Each row has a name. Each piece below is followed by the name of the row it came from, unless a question asks for something else. Each question is about the rows just above it.

[-30 -56  10 -53 -25  87] -> Ges
[-32 -20   9 -16 -55 -16] -> gesed
[ 15 -39  21 -27 -45  21] -> Mobus
[-56 -30 -39  22  26 -25] -> Vev
[ 22  26 -26  -8   0  29] -> rul
Which row holds this, read backwards? [-25  26  22]	Vev
asked: [-30 -56  10 -53 -25  87]	Ges
Which row holds [ 21 -45 -27  21 -39] read backwards?	Mobus
Which row holds [-39 -30] read backwards?	Vev

[ 61   3   5 -48] -> vazav
[-29 -71  25 -14] -> Bebig
[ 61   3 -11  -4] -> kob
asked: [ 61   3   5 -48]	vazav
Which row holds [-11   3] read backwards?	kob
[-14  25] is which row, read backwards?	Bebig
[ 25 -71 -29] is which row, read backwards?	Bebig

[ 36  26  -6 -34  11 -36 -14 -36   6   0  -8  46  17 -63 -32   4  31  31
 -47  21  34 -91  23  -8   8  -6  17   2  -4 -44  -7  -7] : Vev
[ -9  26 -15 -17 -10 -11 -25  -2  27 -12 -28  35  -6 -15 -61 -28   8  13
 -27  -1  65 -43  23  -8  20  15  24 -32  13 -78  23  31] : Fega
[ 51  26   3 -34  11 -11  -9 -22   6   6  22   1  17   9  18  20   8  22
  -7  10 -13 -27 -19   9   8 -18  -3  36 -21   7 -12 -36] : Bebig
[  6  18  -6   0 -10  28 -20   5  13  -6   2 -21  -6  45 -12 -12  -4  -5
  13 -12 -13  38 -33   9  20   2 -10 -15 -21   7  17  12] : Mobus
[-39 -13 -32  34  27 -88  24  -9 -35  31 -38 -32 -45  -3 -12  85 -51  -5
 -34  -7 -60 -27  37  27 -67  -6  10 -15 -87  24  29 -45] : rul
[ 51  -5  20 -17   6  28  -4   5  20 -25  32  12   9 -15  -2 -60  55  13
 -14  -7  50 -11 -19 -44  45 -18 -30  19  46   7  -7   2] : fuva
[ 36  26  -6 -34  11 -36 -14 -36   6   0  -8  46  17 -63 -32   4  20  31
 -47  21  34 -91  23 -44   8  -6  17   2  -4 -44  -7  -7] : vazav
Which row holds [-12  45  -6 -21   2  -6] read backwards?	Mobus
Which row holds [20 -8] read backwards?	Fega
Which row holds [-25  20] read backwards?	fuva

[ 74  52  19  -6  20 -19]  Fega
[ 20 -17 -45  35 -34 -25]  kob
[-46  27  74  52  20  -6]  Ges
[ 20 -17 -45  35 -34 -11]  Bebig
[-6 20 52 74] is which row, read backwards?	Ges
asked: [ 20 -17 -45  35 -34 -25]	kob

[ -1  23  26  -5 -16   1 -60] -> fuva
[ -9  -2 -89  -3 -10  -1  20] -> rul
[  0   1  32   3 -45  -1  26] -> vazav
[ -3  -2  -3 -14  21   0  41] -> Vev
[ -2   0   7   5 -56  -1  25] -> Mobus
[ -5  -3 -29 -27  52   0 -40] -> Bebig
[  0   2  52 -20  54   0  11] -> kob
[ -1   1  35 -21  59   0  21] -> Fega
[ -2   0  -5  -9 -10   0 -64] -> Ges
[ -8  -3 -73 -16  14   0 -46] -> filef
[  1  26  -6 -16   1 -60  12] -> gesed
[ -5  -2 -40 -12  -2   0 -61] -> Nel
[  0  59 -21] is which row, read backwards?	Fega
Which row holds [ -1 -45] read backwards?	vazav
Which row holds [-60   1 -16  -5  26  23] read backwards?	fuva
Which row holds [ 0 52] read backwards?	Bebig
Which row holds [ -1 -10] read backwards?	rul
Which row holds this, read backwards? [26 -1]	vazav

[-11 -27 -39  -3 -37 -51  52 -11 -32 -11   2  10 -10  52  17 -51 -24  95
   0 -21 -36 -75 -53 -34  56  17  10   8 -39  11   0   2  25  63 -15 -12
  32   3 -48  19  14 -16  13 -20 -29 -23  -5  -5 -31 -82  45 -26   8 -28
  41   5  13 -24  16 -14  42 -49]  fuva
[-11 -27 -39  -3 -37 -51  52 -11 -32 -11   2  10 -10  52  17 -51 -24  95
   0 -21 -36 -75 -53 -34  56  17  10   8 -39  11   0   2  25  63 -15 -12
  32   3 -48  19  14 -16  13 -20 -29 -23  -5  -5 -31 -82  45 -26 -34  71
 -17  -9  -9  87   5  56  66  15]  Vev
[  3   2  25  63 -15 -39  33 -17 -26 -16  -7  17   5  44  14 -40 -24  90
  -6   2 -35 -75 -29 -34  61  17  37  -6 -33   5  -7  -7   2  21 -14 -11
  30 -18 -49  30   2 -15  23  12  10 -24   9 -18 -31 -69  32 -37 -39  37
 -15  26  -7  65  24  54  33   3]  rul
[-24 -27 -39 -11 -21 -35   7 -25 -23  -5  -7  16  25 -21  -5 -27 -18  87
 -11   5 -37 -75 -15 -17  29  13   1  -1 -26   2  -7  -7   2  22 -10 -12
  27 -34 -57  35 -14 -16  26  11 -17   0   0 -18 -11 -37  37 -39  18  11
   8  28  -9  26  34  37  22 -15]  Bebig
asked: [-11 -27 -39  -3 -37 -51  52 -11 -32 -11   2  10 -10  52  17 -51 -24  95
   0 -21 -36 -75 -53 -34  56  17  10   8 -39  11   0   2  25  63 -15 -12
  32   3 -48  19  14 -16  13 -20 -29 -23  -5  -5 -31 -82  45 -26 -34  71
 -17  -9  -9  87   5  56  66  15]	Vev
Where do [  3   2  25  63 -15 -39  33 -17 -26 -16  -7  17   5  44  14 -40 -24  90
  -6   2 -35 -75 -29 -34  61  17  37  -6 -33   5  -7  -7   2  21 -14 -11
  30 -18 -49  30   2 -15  23  12  10 -24   9 -18 -31 -69  32 -37 -39  37
 -15  26  -7  65  24  54  33   3] appear?	rul
[-21 -11 -39 -27] is which row, read backwards?	Bebig

[  7  30 -10 -24   2  14]  Fega
[21 21 -4  5 -4 41]  Nel
[-32   6  96  -9 -11 -32]  vazav
[-32   6  96  -9   6  96]  Ges
[-11  -9  96   6] is which row, read backwards?	vazav
Which row holds [96  6 -9] read backwards?	Ges
Which row holds [-4  5 -4 21 21] read backwards?	Nel
Which row holds [-32   6  96  -9 -11 -32]?	vazav
Which row holds [96  6 -9 96  6] read backwards?	Ges
Which row holds this, read backwards? [ 14   2 -24 -10  30]	Fega

[-10   6   8 -30 -17 -15  15 -10  37  61  -9  -8 -38 -12 -17  25  12  16
  39] -> Ges
[ -6   6   7 -29 -15 -10  21  -8 -12  -8  61 -17 -38  -9  37  24  13  19
  37] -> kob
[-10 -16  11 -22   1  -8  -2   4  12   7  71  30 -29  11  19  17  20 -18
  13] -> fuva
[-12 -38  -8] is which row, read backwards?	Ges
[ 37  19  13  24  37  -9 -38] is which row, read backwards?	kob
[-29  30  71   7  12   4  -2  -8] is which row, read backwards?	fuva
Which row holds this, read backwards? [ 37  -9 -38 -17  61  -8 -12]	kob

[ 17   4 -54   0  68   3  47]  filef
[-47 -42  33  30  60  -7  39]  kob
[ -3   3  -2 -22  44 -65  -7]  Nel
[ -3 -22  44  -2 -65   3 -69]  gesed
[-55  12  72  30  34   3   2]  Fega
[-34 -49  60  31 -10   9 -33]  rul
[ 15 -68 -23   8  -2   2  48]  Bebig
[-29   8  21  -4  42 -29  45]  Mobus
[-17 -25 -25  35  82  13  66]  fuva
[ 34  17 -68 -23   8  -2  30]  Vev
[-41 -43  46  39  40  13  -4]  Ges
[ -3 -73   0  23 -16  17 -23]  vazav
Which row holds this, read backwards? [-29  42  -4  21   8 -29]	Mobus
Which row holds [ -2   8 -23 -68  17] read backwards?	Vev
Which row holds [ 23   0 -73  -3] read backwards?	vazav
[  3 -65  -2  44 -22  -3] is which row, read backwards?	gesed
Which row holds this, read backwards? [ -7 -65  44 -22  -2]	Nel

[-78  49  29 -26 -75  31]  vazav
[ 81 -22 -13  25  24  49]  Fega
[-66  42  23 -19 -73  36]  rul
[  8  33  40  14  62 -13]  gesed
[-68 -29 -83  79   8   6]  Mobus
[-53  49  30 -10 -31  20]  fuva
[ 23 -85 -20 -41 -13 -48]  Nel
[-89 -20  30 -37 -19 -31]  Ges
[-94  62  30 -37 -87  36]  Bebig
[-89 -20 -85  81  15  -3]  filef
Which row holds [-37  30 -20] read backwards?	Ges
asked: [-94  62  30 -37 -87  36]	Bebig
Which row holds [-31 -10  30  49] read backwards?	fuva
Which row holds [23 42] read backwards?	rul
[ 36 -87 -37  30  62] is which row, read backwards?	Bebig
Which row holds this, read backwards? [30 62]	Bebig
Which row holds [-29 -68] read backwards?	Mobus

[-60 -33 -55 -18  56  -8  57 -90 -53 -48  -7 -93  11  57  33 -17 -61 -24
 -25 -14 -43 -15  14] = rul
[-46  66  52  21 -55   8 -53  87  51  51   9  93 -14 -60 -36  19  65  23
  23  24  34  12 -17] = vazav
[ 23  23  24  34  15  -5  71 -94 -61 -37   3 -83   0  41  21  -7 -44 -26
 -27  25 -74 -28   7] = Nel
Which row holds [-36 -60] read backwards?	vazav
Which row holds this, read backwards? [12 34 24 23 23]	vazav
Which row holds [71 -5] read backwards?	Nel
Which row holds this, read backwards? [-61 -17  33]	rul
Which row holds this, read backwards? [-43 -14 -25 -24]	rul
Which row holds this, read backwards? [-43 -14 -25 -24 -61 -17  33  57  11 -93  -7]	rul
Which row holds this, read backwards? [-28 -74  25 -27 -26]	Nel

[ -2  61   7  15   2   0  14  10  13 -71  -8  -9  -6  24  18] : gesed
[ -6  44   0 -36   7   2  -2 -28 -76 -47   5 -12 -11  61  48] : kob
[ -1   2 -28 -36 -76   7   0  -2   2 -20   2 -11  -1 -51   6] : Vev
[  3  47   6  -3   1  -3   9   0  -2 -29   5   9   3 -17  25] : fuva
[  8 -24   6 -27  -3  -1  -6 -16 -26  24 -13  -6   0  37   1] : vazav
[ -8 -27 -16 -30 -10   8 -20 -19 -43   8  11   7  11  -7  49] : Nel
[ -8  21   6   2   5   2 -76 -47   7  -2 -11 -12 -28  56 -21] : Bebig
Which row holds [-10 -30] read backwards?	Nel
[ -6 -13  24 -26] is which row, read backwards?	vazav
Which row holds [-11 -12   5 -47 -76 -28  -2   2   7] read backwards?	kob
Which row holds [ 24 -26 -16  -6] read backwards?	vazav
Which row holds this, read backwards? [-76 -28  -2   2   7 -36   0]	kob

[ 22  20 -92 -26   9 -35 -16] = filef
[-55  -4   8  31 -34 -10  -5] = rul
[  9  22   4  32 -31  -3  34] = Ges
Which row holds [ -4 -55] read backwards?	rul
Which row holds [-10 -34] read backwards?	rul
Which row holds [22  9] read backwards?	Ges

[-15  15  -1  12 -19] -> filef
[ 1  1 -6  4  8] -> Vev
[ -4 -10   5  -2  -6] -> gesed
[-3  2 -4  8  9] -> fuva
[-80  43  33 -26  -8] -> Mobus
[-80  43  33 -26 -91] -> vazav
[-80  43  33  59 -14] -> Ges
[-36 -18   0   9  -8] -> rul
[ 0 -7 -6 19 -9] -> Bebig
[  1  -1   6   3 -15] -> Nel
[ 37  -1 -40  -3 -27] -> kob
[-31  32  27 -12  31] -> Fega
Which row holds this, read backwards? [ -8   9   0 -18]	rul
Which row holds [3 6] read backwards?	Nel
[27 32] is which row, read backwards?	Fega
asked: [-80  43  33 -26 -91]	vazav
Which row holds this, read backwards? [-19  12  -1  15]	filef
Which row holds this, read backwards? [ 32 -31]	Fega

[ 76 -23  69  54 -53 -41 -72 -54  39 -30  68  33] = gesed
[ 1  1  0  0  2  2  2 -2 -1  0  3 -2] = Bebig
[-13  60  -7 -19 -12 -24  53 -24 -25  -7   7  19] = vazav
[-11 -13  -7  -5   3   8  -6   7  -1  -5 -12  -6] = fuva
[-23 -25 -37 -39   8 -40  28 -26 -44  62 -13 -36] = filef
[-23 -53 -23 -41  69  54  -6 -26 -44  62 -13 -36] = Ges
[-11 -14  -7  -5   3   8  -6   7  -1  -5 -12  -6] = kob
asked: [-11 -14  -7  -5   3   8  -6   7  -1  -5 -12  -6]	kob
Which row holds this, read backwards? [ 62 -44 -26  -6  54  69]	Ges
Which row holds this, read backwards? [-36 -13  62 -44 -26  -6  54  69 -41 -23 -53]	Ges
[-41 -53  54  69 -23] is which row, read backwards?	gesed
[ 68 -30  39 -54 -72 -41] is which row, read backwards?	gesed
Which row holds this, read backwards? [ -7 -25 -24  53 -24 -12 -19  -7  60 -13]	vazav
Which row holds this, read backwards? [ 53 -24 -12 -19  -7]	vazav

[-40   3  -5  23  -3  20  -4  -1  -2 -20   3 -23   6 -49  -5  14 -24   2
  22  -9  17  38 -10 -15  45  -9 -25 -15   3 -38  23  13  20  35  27 -18
  39]  gesed
[ -5   4   6  -4   1   4   5   4 -24  -2   2 -16  -1  -8   9  18  -6  -3
   2  -1  -7  18   0  -3   6   9   6 -14   6 -23  -1  12  30   3  21  -5
   8]  filef
[-39   7  -6  21  -5  18  -4   2   1 -17   2 -22   5 -47  -3  13 -22   2
  22  -7  15  40  -7 -13  39  -9 -21 -17   0 -34  22  10  20  32  22 -20
  35]  fuva
[-58   0 -12  43  -9  24 -10  -2  11 -26   4 -31  24 -82  -8  15 -30  12
  23  -5  25  45 -19 -30  71 -30 -43 -21   0 -51  34  13  17  69  16 -21
  64]  Mobus
[-23  -3  29 -15  -1  24   2   8 -60 -22  -1 -42 -12 -29  30  47 -26 -11
 -10  38  45  22  17 -15  -9  24  12 -41  21 -51  -4  26  77  33  46  -7
  19]  Vev
Which row holds [ 45 -15 -10  38  17  -9  22] read backwards?	gesed
Which row holds [  2  -2 -24] read backwards?	filef
Which row holds [-51   0] read backwards?	Mobus
[ 24  -1 -15  29  -3 -23] is which row, read backwards?	Vev
Which row holds [21 -6] read backwards?	fuva
Which row holds this, read backwards? [ 47  30 -29]	Vev

[ -5  -7 -47  21 -12]  Vev
[ -5  -7 -52  21 -12]  vazav
[ -5  -7 -47  21  81]  Nel
[-44  21 -12 -17  -5]  gesed
[ 49 -85 -27  -4 -27]  Ges
[-40   9 -20  14  83]  fuva
[ -5  -7 -46  15  77]  Fega
Which row holds this, read backwards? [-12  21 -47]	Vev
Which row holds [-85  49] read backwards?	Ges
Which row holds this, read backwards? [ 77  15 -46  -7]	Fega

